Here is a tiny trained network, its code and every weight. The questions are about switching its units off for an input and a class, where a switched-off unit gives its printed mean instead of its output.

import numpy as np


def w(rows, s, z=0):
    codes = np.array(rows[::2]) - 128.0
    scale = np.full(codes.shape[1], s)
    scale[-1] = z or s
    return codes * scale


def norm(h):
    return h / np.sqrt((h * h).mean(-1, keepdims=True) + 1e-5)


def f(y):
    return y / 2 * (1 + np.tanh(0.7978845608 * (y + 0.044715 * y**3)))


def log_softmax(a):
    a = a - a.max(-1, keepdims=True)
    return a - np.log(np.exp(a).sum(-1, keepdims=True))


def net(x, mask):
    res = np.array(x, float).reshape(1, 5) / 4 @ E
    u = 0
    for l in range(2):
        y = f(norm(res) @ A[l][:, :-1].T + A[l][:, -1])
        res = res + np.where(mask[u : u + 5], y, B[l][:, -1]) @ B[l][:, :-1]
        u += 5
    return log_softmax(norm(res)[-1] @ U[:, :-1].T + U[:, -1])


A, B = {}, {}
E = w([
[101,90,34,72,155,82,143,144],'x0',
[102,95,100,112,253,141,121,86],'x1',
[52,136,90,107,145,133,102,193],'x2',
[130,111,55,120,153,177,75,70],'x3',
[138,71,115,110,45,142,135,108],'x4',
],0.0055)
A[0] = w([
[66,108,1,105,144,88,122,100,111],'L0N0',
[56,228,143,138,103,68,143,186,113],'L0N1',
[160,65,124,86,127,116,167,64,93],'L0N2',
[167,176,146,119,218,110,147,94,160],'L0N3',
[86,137,172,105,228,214,34,116,1],'L0N4',
],0.0064,0.003)
B[0] = w([
[127,123,157,118,214,254,129,44,253],'L0N0',
[104,60,140,126,75,60,185,100,214],'L0N1',
[40,162,135,149,111,108,143,132,162],'L0N2',
[121,85,23,169,155,138,109,83,180],'L0N3',
[67,105,195,90,45,84,95,89,193],'L0N4',
],0.0083,0.0045)
A[1] = w([
[118,174,114,116,78,81,218,75,5],'L1N0',
[160,120,95,170,84,252,81,76,159],'L1N1',
[114,126,80,203,46,198,189,34,183],'L1N2',
[95,89,122,154,78,63,190,120,153],'L1N3',
[3,80,191,213,103,84,91,140,102],'L1N4',
],0.0073,0.0017)
B[1] = w([
[122,238,167,75,169,70,164,241,175],'L1N0',
[60,65,126,252,181,163,125,108,248],'L1N1',
[121,28,74,2,196,122,19,99,254],'L1N2',
[170,205,202,70,109,83,65,207,220],'L1N3',
[171,148,110,99,99,56,47,134,220],'L1N4',
],0.0074,0.006)
U = w([
[131,208,214,52,12,26,104,218,3],'0',
[69,99,42,177,194,254,157,96,253],'1',
],0.0065,0.0013)

Each question gives the input, the list of numbers given to net, and the class t.
The units are the neurons (one row each of A and B). Each row of codes is followed by its name. A weight is (code - 128) times the scale printed after its matrix; where a second scale follows, it is the last column's (A, B and U).
mask holds one flag per neuron, layer by layer. A switched-off neuron (its flag False) gives its mean, the last column of its row in B, instead of its output. The means were averaged over made-up inputs and are rounded, as every weight is.
A unit's drop is (log p(t) with every unit on - log p(t) with that unit switched off) / (log p(t) with every unit on - log p(t) with every unit switched off).
The circuit of an input: a set's keep is (log p(t) with only the set's units on - log p(t) with every unit switched off) / (log p(t) with every unit on - log p(t) with every unit switched off). Starting from all 10 units, units are removed one at a time, each time the one whose removal leaves the highest keep (on an exact tie, the one counted first), for as long as the keep stays at least 0.8.
circuit, biggest first: the units of the circuit, biggest drop first
k most important neurons: the k neurons with the biggest drops, biggest first
k most important neurons of layer l: the k neurons of layer l with the biggest drops, biggest first
drop of u: that unit's drop, to one decimal
input [0,5,-3,-5,5], class 0: circuit, biggest first	(L0N0)
input [6,-7,-1,3,5], class 1: circuit, biggest first	(L0N1 L1N1)
input [-6,-1,-4,-3,-3], class 1: 2 most important neurons	(L0N4 L0N2)
input [-8,8,4,-1,1], class 0: 3 most important neurons	(L0N4 L0N0 L1N4)
input [-5,6,6,-3,-7], class 0: 2 most important neurons of layer 0	(L0N4 L0N0)
input [0,5,-8,-2,6], class 0: 2 most important neurons	(L0N0 L0N2)
input [-7,3,4,-1,2], class 0: 2 most important neurons	(L0N0 L0N4)
input [-5,-8,-8,7,-6], class 1: drop of L0N2	0.0
input [-4,3,5,-2,5], class 0: drop of L0N0	1.0
input [-7,7,3,-6,-2], class 0: drop of L0N0	0.2
